In the rows, 128 means zero.
Facts:
lebra: γ 467
plobrok: Ψ klelu,tibros,niklin; γ 743
flesak: γ 743
flobi: Ψ drikliri; γ 473
laskik: Ψ dridrina,breze; γ 5
ketadrum: Ψ mikare,lebra,bepen; γ 743
sesta: Ψ skidrugel; γ 743
broram: Ψ grevon,grufor; γ 473
fetin: Ψ reder,raplos,stidru; γ 5
flabrelol: Ψ kuflos; γ 467
tridrel: Ψ stero,klike; γ 5
plodrefu: Ψ flekane,sterul; γ 743
fiku: Ψ kuflos,gafetrul; γ 5
greklo: Ψ luples; γ 473
zuki: Ψ fletam; γ 467
nagrefa: Ψ luples; γ 743
fiflin: Ψ fana; γ 743
brakla: Ψ trefur,miflipe,zuki,kaga; γ 467
skibel: Ψ zegran; γ 473
gikipen: Ψ fetin; γ 473
graflubrim: γ 743
klike: Ψ kuflos,lebra; γ 473
zegran: γ 473
degir: Ψ fetin,greklo,grabe; γ 743
skigin: γ 467
dridrina: γ 5
pedrem: γ 743
gabrebror: Ψ kuflos; γ 467
maras: Ψ grabe; γ 743
brifa: Ψ raplos; γ 473
plikavel: Ψ pedrem; γ 5
flekane: Ψ klelu,laskik; γ 5
nasol: Ψ grevon,greklo,stidru; γ 473
mistos: Ψ kuflos,gokli; γ 473
skitrok: Ψ stidru; γ 743
sodimum: Ψ skigin,gafetrul; γ 5
niklin: Ψ flobi,sodimum; γ 473
niflur: Ψ luples,kiflak; γ 473
kiflak: γ 473
skison: Ψ kuflos; γ 5
gafetrul: Ψ greklo; γ 473
sugran: Ψ miflipe,lebra,madrulak; γ 467
skidrugel: Ψ plonil,gozaflan; γ 473
fletam: γ 473
radrel: Ψ sodimum,soski; γ 467
neplan: Ψ greklo,kiflak; γ 743
stero: Ψ dridrina; γ 5
stofim: Ψ luples; γ 5
diplasa: Ψ skigin; γ 473
trutrudres: γ 473
zotrek: Ψ flabrelol,klelu; γ 5
trezus: Ψ viver; γ 473
kaga: Ψ stero; γ 473
grabe: Ψ skigin; γ 743
klelu: Ψ flabrelol; γ 467
gubra: Ψ kiflak; γ 473
keme: Ψ skigin,raplos,viver; γ 5
pegruplo: γ 5
luples: γ 5
fana: γ 473
kise: Ψ luples,skison,stero; γ 5
togrimol: Ψ greklo; γ 5
soski: Ψ luples,lebra,kiflak; γ 5
femek: Ψ laskik; γ 473
reder: Ψ klelu,klike; γ 5
grevon: γ 743
drikliri: Ψ luples,niflur,lebra; γ 5
stepon: Ψ skigin,skison,breze; γ 743
bepen: Ψ flabrelol; γ 5
grufor: Ψ kaga; γ 743
mikare: γ 5
guse: Ψ klelu; γ 473
pletrel: Ψ flobi; γ 5
fesistik: Ψ skison; γ 743
stidru: γ 473
zabok: Ψ raplos; γ 473
breze: γ 743
tegrel: Ψ lebra; γ 473
madrulak: γ 467
tibros: Ψ fana; γ 5
flekle: Ψ keme; γ 473
kostum: Ψ lebra; γ 743
sterul: Ψ grufor; γ 743
suval: Ψ kuflos,zotrek,kiflak; γ 5
nade: Ψ reder,keplom; γ 467
gribrus: Ψ viver; γ 743
naskos: γ 467
trapur: Ψ neplan; γ 743
gokli: Ψ plikavel; γ 473
zivem: Ψ fana,flobi,lebra; γ 467
fenu: Ψ grevon,drikliri; γ 473
raplos: γ 5
trefur: γ 743
vedrom: Ψ graflubrim; γ 5
viver: Ψ lebra,dridrina; γ 743
keplom: Ψ niflur; γ 473
miflipe: Ψ fana,lebra,raplos; γ 5
sula: Ψ zotrek,greklo; γ 743
drovu: Ψ tegrel; γ 473
plonil: Ψ skigin,kiflak; γ 473
mafar: Ψ ketadrum,sterul; γ 5
gozaflan: Ψ reder,kaga; γ 473
kuflos: Ψ lebra; γ 473

Known rows:
[127 116 129 123 143 125 122 126 129 136 127 121 127 126 138 126 140 122
 128 119 126 126 136 125 127 125 135 122 126 126 127 122 125 125 127 129
 133 117 126 128 120 128 130 125 130 126 127 128 130]: dridrina
[127 174 138 123 127 126 133 135 131 124 127 140 128 129 126 125 124 129
 127 131 125 129 124 126 131 127 129 131 135 122 129 135 150 134 124 128
 123 126 126 129 144 136 120 123 130 128 128 130 126]: sesta
[127 137 128 125 127 127 125 131 129 130 128 120 127 133 128 127 125 123
 126 125 125 127 126 128 126 126 123 126 128 140 127 131 124 126 129 127
 128 127 124 126 127 127 119 126 126 126 127 126 128]: gozaflan
[126 130 124 133 126 130 130 137 130 127 127 125 129 129 127 132 124 123
 127 123 126 126 126 136 126 126 131 131 126 147 128 122 127 126 130 127
 122 143 127 123 156 128 124 127 127 125 128 127 127]: broram
[127 131 124 132 124 128 133 125 128 116 128 124 127 125 127 128 125 133
 127 136 126 127 125 128 126 128 129 127 127 116 128 124 127 130 121 129
 122 128 138 124 130 127 137 132 128 130 128 127 125]: kostum
[126 117 124 132 127 126 126 122 129 118 127 122 127 126 125 128 128 132
 127 126 125 128 126 127 126 125 136 129 125 140 127 120 124 127 125 131
 124 139 140 123 119 128 144 132 128 125 129 126 128]: ketadrum
[128 122 129 123 126 125 124 124 127 137 127 128 128 125 127 129 136 124
 128 127 127 126 130 126 127 128 128 127 122 116 127 123 123 125 122 127
 132 120 123 130 119 128 140 128 127 132 127 128 126]: miflipe
[128 150 137 123 132 124 126 135 130 133 127 123 127 136 127 125 125 122
 127 125 126 129 125 125 126 127 122 126 134 140 128 135 127 125 128 127
 128 125 123 127 127 127 120 124 127 125 127 126 127]: skidrugel
[127 120 129 135 126 126 127 125 127 128 127 120 127 129 126 130 125 130
 126 131 126 128 125 127 125 130 119 127 129 127 127 123 121 127 123 127
 133 126 123 124 118 128 121 131 127 124 127 124 126]: flobi
[127 114 126 124 140 126 127 132 133 139 127 123 127 125 135 126 129 124
 128 117 126 127 137 125 127 125 136 121 125 122 127 119 135 127 125 129
 128 116 125 126 120 128 130 123 127 126 127 128 128]: laskik
[126 131 125 126 125 126 134 131 130 120 127 133 127 128 126 126 124 135
 126 129 126 131 125 126 128 126 128 124 131 119 128 124 143 135 122 128
 122 123 130 125 135 130 124 124 128 128 128 127 125]: fesistik
[126 131 126 123 125 124 134 133 132 139 128 128 127 124 126 128 125 127
 129 122 128 127 128 129 126 126 130 125 124 117 127 121 138 127 122 126
 124 120 126 131 136 128 133 124 127 128 127 131 126]: tridrel
[127 120 130 129 125 127 137 128 129 138 133 125 128 124 127 134 125 140
 127 130 129 126 125 127 129 134 120 129 124 117 127 120 126 131 123 126
 135 118 123 130 123 128 138 126 127 131 127 126 125]: pletrel
[127 144 130 130 125 127 133 126 127 118 127 131 127 126 126 128 124 137
 126 136 125 129 125 128 129 128 127 133 130 121 128 123 136 134 124 127
 125 130 127 125 132 129 123 126 127 129 128 127 126]: nagrefa
[126 129 124 126 126 126 146 126 129 135 129 121 127 125 127 126 123 128
 132 127 132 128 127 127 128 125 118 128 123 124 128 123 129 136 124 127
 121 125 129 132 133 128 127 127 127 128 128 128 125]: gabrebror
[127 114 127 122 139 125 122 123 127 118 128 123 127 132 137 125 130 127
 126 123 127 128 130 125 130 125 138 122 132 137 127 124 125 128 126 136
 132 119 126 124 119 131 124 125 134 125 127 126 130]: breze
[127 130 126 124 125 126 132 132 129 133 128 132 128 125 125 129 126 128
 128 123 130 127 127 127 128 128 128 127 123 116 127 122 136 127 123 126
 125 121 125 132 133 128 131 124 128 128 127 132 126]: vedrom
[130 114 129 146 125 128 126 126 124 123 129 124 127 127 126 127 124 132
 139 122 136 157 136 126 127 127 117 122 133 133 128 146 124 124 175 128
 145 127 155 128 135 128 118 131 128 131 132 128 139]: gokli
[128 130 137 124 131 125 127 127 127 136 127 122 128 125 125 128 131 128
 128 124 125 125 125 125 128 129 128 129 126 123 127 121 128 126 125 126
 129 121 122 129 120 127 127 125 128 129 127 130 126]: soski
[127 125 126 129 127 125 126 128 128 127 127 118 127 132 126 128 125 124
 127 126 125 129 127 126 126 127 122 124 129 134 127 128 122 126 125 126
 127 127 124 125 122 127 120 128 126 125 127 125 127]: klike

Rows:
No name comes twice in this set of rows, the named rows included.
[127 120 125 123 128 125 136 132 135 139 130 126 127 126 127 131 124 127
 128 116 127 125 131 133 126 125 135 129 123 128 128 119 136 126 125 126
 122 136 135 124 137 127 152 124 127 125 130 129 127]	mafar
[126 116 126 123 136 126 127 131 134 140 126 124 127 125 132 127 128 126
 129 116 126 126 133 127 128 124 134 124 124 127 127 119 132 126 126 126
 128 120 124 125 120 128 137 124 127 125 128 128 128]	flekane
[126 114 130 122 148 125 123 122 130 136 127 121 127 124 132 129 144 124
 127 116 127 127 131 125 125 126 137 129 125 152 128 120 123 125 137 129
 127 137 131 124 119 128 153 128 127 125 127 128 131]	mikare
[127 113 124 145 127 131 133 124 126 119 132 135 127 125 126 134 124 142
 126 144 129 127 124 132 128 130 121 127 124 117 127 120 122 136 122 127
 134 118 123 123 120 127 143 139 129 135 127 125 126]	fiflin
[126 118 125 129 127 125 131 131 133 119 127 135 127 128 125 128 123 131
 127 123 127 129 128 136 127 126 139 127 126 132 127 120 138 131 124 129
 121 136 142 122 141 128 142 126 126 125 134 126 128]	plodrefu
[126 115 124 124 129 126 135 146 141 134 127 124 128 139 135 126 123 124
 127 116 128 128 139 134 125 125 129 121 126 126 128 122 139 130 123 128
 122 118 123 124 146 127 122 123 127 126 126 125 127]	femek
[127 114 129 126 126 127 126 124 128 139 128 122 128 126 126 132 131 133
 127 128 126 126 126 127 128 132 123 126 125 116 127 119 123 126 124 126
 139 119 124 128 120 128 139 128 128 131 127 126 126]	tibros
[127 118 126 139 126 126 134 132 125 125 130 119 127 126 125 128 124 133
 133 123 135 144 130 125 126 127 116 121 131 124 127 136 128 126 141 127
 129 129 140 127 154 128 120 127 128 126 129 127 130]	mistos

Now the same elements, written a new way:
Known rows:
[156 157 121 111 135 118 126 128 163 134 189 119 123 135 129 152 128 147
 128 143 144 144 110 143 113 134 109 117 140 130 125 105  63 142 134 129
 103 106 151 138 121 145 136 143 162 151 113 140 156 120 162]: nade
[157 122 153 100 124 101 112 142 118 152 140 169 104 171 137 136 164 162
 108 123 180 101 150 189 153 129  90 118 153 135 109 145  54 146 139 116
  73 108 100 141  97 205 180 106 172 173 125 154 203 133 162]: brakla
[133  99 179 124 114 127  63 138 152 143  75 116 116 112  83 179 136 118
 162 117 117 167 179  61 157 128 150 156 146 143 120  77 151 110 144 105
 133 128 138 144  94 120  81 125 138  63 135 128  99 128 130]: stidru
[137 106 132 120 159 118 119 111 154 116 154 124 143 105 119 148 112 162
 144 130 140 152 160  84 143 143 123 143 143 149 132  72 105 125 118 135
 115 127 132 132  64 111 123 133 129 115 110 101 143 120  96]: niklin
[ 84 128 124  88 135 140  27 121 137 140 116  71 149  99 149 173  97 160
 149 113 133 151 193 169 173 139 146 106 149 139 132 104 152 123 126 170
 160 131 147 153  96 108 115 148 108  62 117  93  79 108 117]: kiflak
[127 103 152 134 149 121 122 106 119 118  95 162 131 139 126 109 159 156
 121 117 142 140 183  88 162 129 113 156 151 149 144  98 111 120 124 112
  93 140  94 141  51 148 145 107 125 126 141 104 175 133  88]: brifa
[135  91 180  85 129  99  85 122 119 125  79 132 103 134 124 157 138 176
 125 115 160 112 229 152 182 115 118 132 138 141 123 140 119 131 144 135
 127 133 132 158  71 152 171 101 159  74 138 129 142 123 128]: fletam
[133  85 176  84 101 111  59 105 132 141 137 140  76 112 107 166 128 168
 140 144 201 138 150 133 117 140  97 124 152 130  99 113  76 133 147 109
 100  94 184 115  60 136 155  90 176 147 119 150 125 122 150]: broram
[101 127 140  92 141 109  75  92 146 143 204 105 122 119 142 157  88 174
 141 157 173 129 120 170 108 146 103  92 145 132 118 105  95 140 114 152
 116 135 204 125  46  89 158 140 134 128  74 102 138 108 118]: gubra
[ 89 116 159  72 126 104  46 109 136 132 124 118  89 122 127 139 122 175
 124 123 218 100 182 188 148 137  92 124 156 138 107 132  86 136 137 129
 107 107 153 140  99 162 164 105 147 145 120 114 148 130 122]: gozaflan
[130 115 136  67 157 117 103 107 149  95 159 109 126 108 130 128 103 198
 133 125 201 121 163 147 134 139  94 134 149 137 136 134  90 136 114 142
 111 122 154 121  85 140 168 128 151 124 108 117 155 118 123]: guse
[124 115 147  81 140 131  57 115 137 138 151  93 138 111 137 164  97 172
 144 142 138 143 171 162 136 146 120 111 139 135 131  95 106 122 128 158
 122 110 165 119  67 123 141 139 136 112 112 115 130 129 119]: keplom
[155 121 175 105 147 103 118 117 161 151 121 127 105 141  96 186  86 142
 123 150 162  84 182 103 126 106 110 120 135 142 151 147 140 132 126 157
 150 172 215 148  73  65 171 116 162  50 119 164 117  97 118]: zegran
[155 117 116  74 156 117 141 162 183  96 135  91  72 100  94 130 106 166
 133 112 117 136 180 118 116 159 124 143 127 130 124 134 136 153 113 147
 148 114  77 144 179 150 123 140 144 130 110 106 154 151 113]: bepen
[129 107 127  90 124 137  99 121 138 152 167  87  67 120 103 135 126 158
 127 145 128 155 103 156  86 157 122  97 143 112  91 115 113 159 122 151
 143 108 124 125 114 120 140 132 147 141  96  98 145 128 129]: stofim
[136 117 133 116 153  96 154 132 126 156 143 128  76 146  96 129 159 127
 115 135 105 150 131 114 113 156 114 110 138 122  93 106 111 171 115 131
 146 136 109 153  93 140 146 121 142 123 104 118 170 128 104]: fetin
[158  59 158 138 114 135  80 115 106 120 118 149  92 159  88 138 168 138
 175 129 122 160 109  48 136 126 129 143 132 156 139  97 145 131 174  74
 108 107  98 122 139 102 126 135 126 130 130 135 131 152 156]: skitrok
[108 114 141 139 153  90  84  87 164  94 142 122  95 134  94 132 144 140
 183 111 167 128 130  84 132 131 123 145 121 139 120 113 143 135 141  66
 125 110 140 169 215  90 120 134 121 128 116 129 127 157 146]: viver
[112  84 182 117  89 121  24 109 111 143 109  97  81 138  97 172 160 138
 168 118 117 177 145 114 154 118 146 105 145 136 101 110 164 127 185  94
 134  75 122 146 175 104 113 128 151  78 133 131  98 139 180]: grevon
[112 121 107 158 141 112 119  64 143  94 185 125  93 152 131 111 141 157
 164 133 191  95  87 156  98 140  79 124 137 131 124 133 105 147 125  94
 100 125 143 137 159  91 159 133 116 159  99 118 149 136 130]: stepon

Rows:
No name comes twice in this set of rows, the named rows included.
[103 124 118  88 142 128  65 139 131 162 121  45 103 108 109 181 121 132
 133 124  88 188 168 159 133 160 145  95 135 119  93 105 158 144 134 160
 185 120 104 162 145 113 109 152 136  73 113  96  99 145 117]	luples
[ 82 188  82 144 127 133  52 116 156 170 105 122 133 161 108 189 136 106
 154  93 134 138 145 151 147 133 123 148 146 137 139 108 153 110 129 113
 147 141 106 174 169 103  73 145 103  65 159 146 129 114 146]	skigin
[107 191 119  92 158  90  87 166 176 141 117  73 180 128 134 182 116 141
 126  82 103 159 229 123 195 123 142 123 128 132 130 104 126 121 125 154
 149 123 101 197 180 160  94 149 149  43 113 126 153 141 156]	lebra
[116 142 105 115 143 124 125 104 155 163 174 109  96 132  99 135 137 113
 132 139 128 160  98 157  90 161 103 113 121 109  99 102 131 162 106 124
 145 154 141 141 111  86 137 128 118 117 107 114 160 115 109]	sodimum
[111 147 174  98 173  82 100 143 168 151 117 112 142 130 134 140 116 146
 113  93 113 145 227  76 185 119 138 108 145 150 117  87 136 118 116 136
 141 121 143 183  80 111 138 113 152  49 103  99 174 112 124]	fana
[148 139 160 101 121  89 115 148 134 153 100 143 108 167 126 168 152 136
 122 121 146 127 183 129 155 113 109 121 136 132 131 143  98 133 152 131
 104 121 111 153 119 175 153 110 174 119 149 168 173 122 167]	zuki

The same elements again, as new rows of numbers:
Known rows:
[128 132 125 123 129 134 125 135 133 125 134 117 139 129 129]: stero
[135 118 118 133 105 131 132 127 128 127 126 136 130 139 124]: zivem
[127 129 133 120 111 130 129 134 109 129 143 141 125 132 121]: plodrefu
[145  75 118 156 111 110 162 134 152 125 147 115 132 115 156]: zuki
[132 135 123 128 121 135 122 133 110 125 138 122 137 141 123]: pletrel
[125 131 128 132 129 126 108 131 120 135 132 114 132 144 125]: togrimol
[127 126 135 121 112 126 124 133 111 133 140 137 123 133 121]: plobrok
[142 125 120 132 104 130 128 122 124 133 121 131 130 139 121]: gabrebror
[161 153 139 136 124 123 136 112  96 139 110 125 124 124 122]: mistos
[133 137 126 127 124 131 118 130 111 130 134 116 135 141 124]: fiku
[130 126 134 123 110 126 129 133 106 131 143 139 123 132 123]: kostum
[126 138 127 136 143 123 128 129 134 125 119 134 126 128 126]: niflur
[124 135 126 123 131 134 120 133 137 126 130 117 138 129 128]: soski
[129 132 125 127 125 131 115 132 115 131 134 118 136 143 124]: stofim
[128 129 136 122 112 125 123 130 107 134 137 135 121 134 120]: fesistik
[132 120 118 135 109 126 122 125 133 132 121 133 127 143 122]: radrel
[130 127 125 141 139 121 139 131 133 122 129 133 127 122 133]: kaga
[126 135 127 134 141 125 134 127 132 125 120 133 125 123 127]: trutrudres
[128 116 120 128 115 132 130 124 152 129 117 131 130 128 128]: naskos
[119 135 125 119 138 134 122 134 160 124 125 115 139 120 131]: luples

Rows:
No name comes twice in this set of rows, the named rows included.
[133 137 122 140 130 125 135 129 102 123 131 139 127 137 123]	trezus
[126 132 126 139 142 121 133 130 135 125 124 132 126 125 129]	gozaflan
[143  80 126 166 143 101 176 138 153 118 152 113 130  95 166]	fletam
[123 126 135 118 117 128 130 135 131 129 137 137 125 122 125]	viver
[132 142 129 135 138 125 135 125 127 126 118 135 127 123 124]	kuflos
[122 128 127 123 139 131 124 135 162 124 128 112 138 119 135]	raplos
[131 127 124 126 130 131 132 134 133 122 138 116 140 126 134]	miflipe
[115 133 135 110 125 132 129 135 157 127 128 137 127 110 127]	breze
[188 163 173 101 107 129 142  99 129 161  86 101 123  80 129]	pedrem
[116 133 129 135 155 118 121 129 168 129 113 127 123 119 130]	stidru
[123 117 137 129 118 118 114 131 117 139 138 131 118 136 124]	sesta
[119 139 127 131 150 126 130 128 159 125 112 132 127 115 130]	kiflak
[131 144 121 134 129 129 136 129 103 119 128 143 129 135 119]	femek

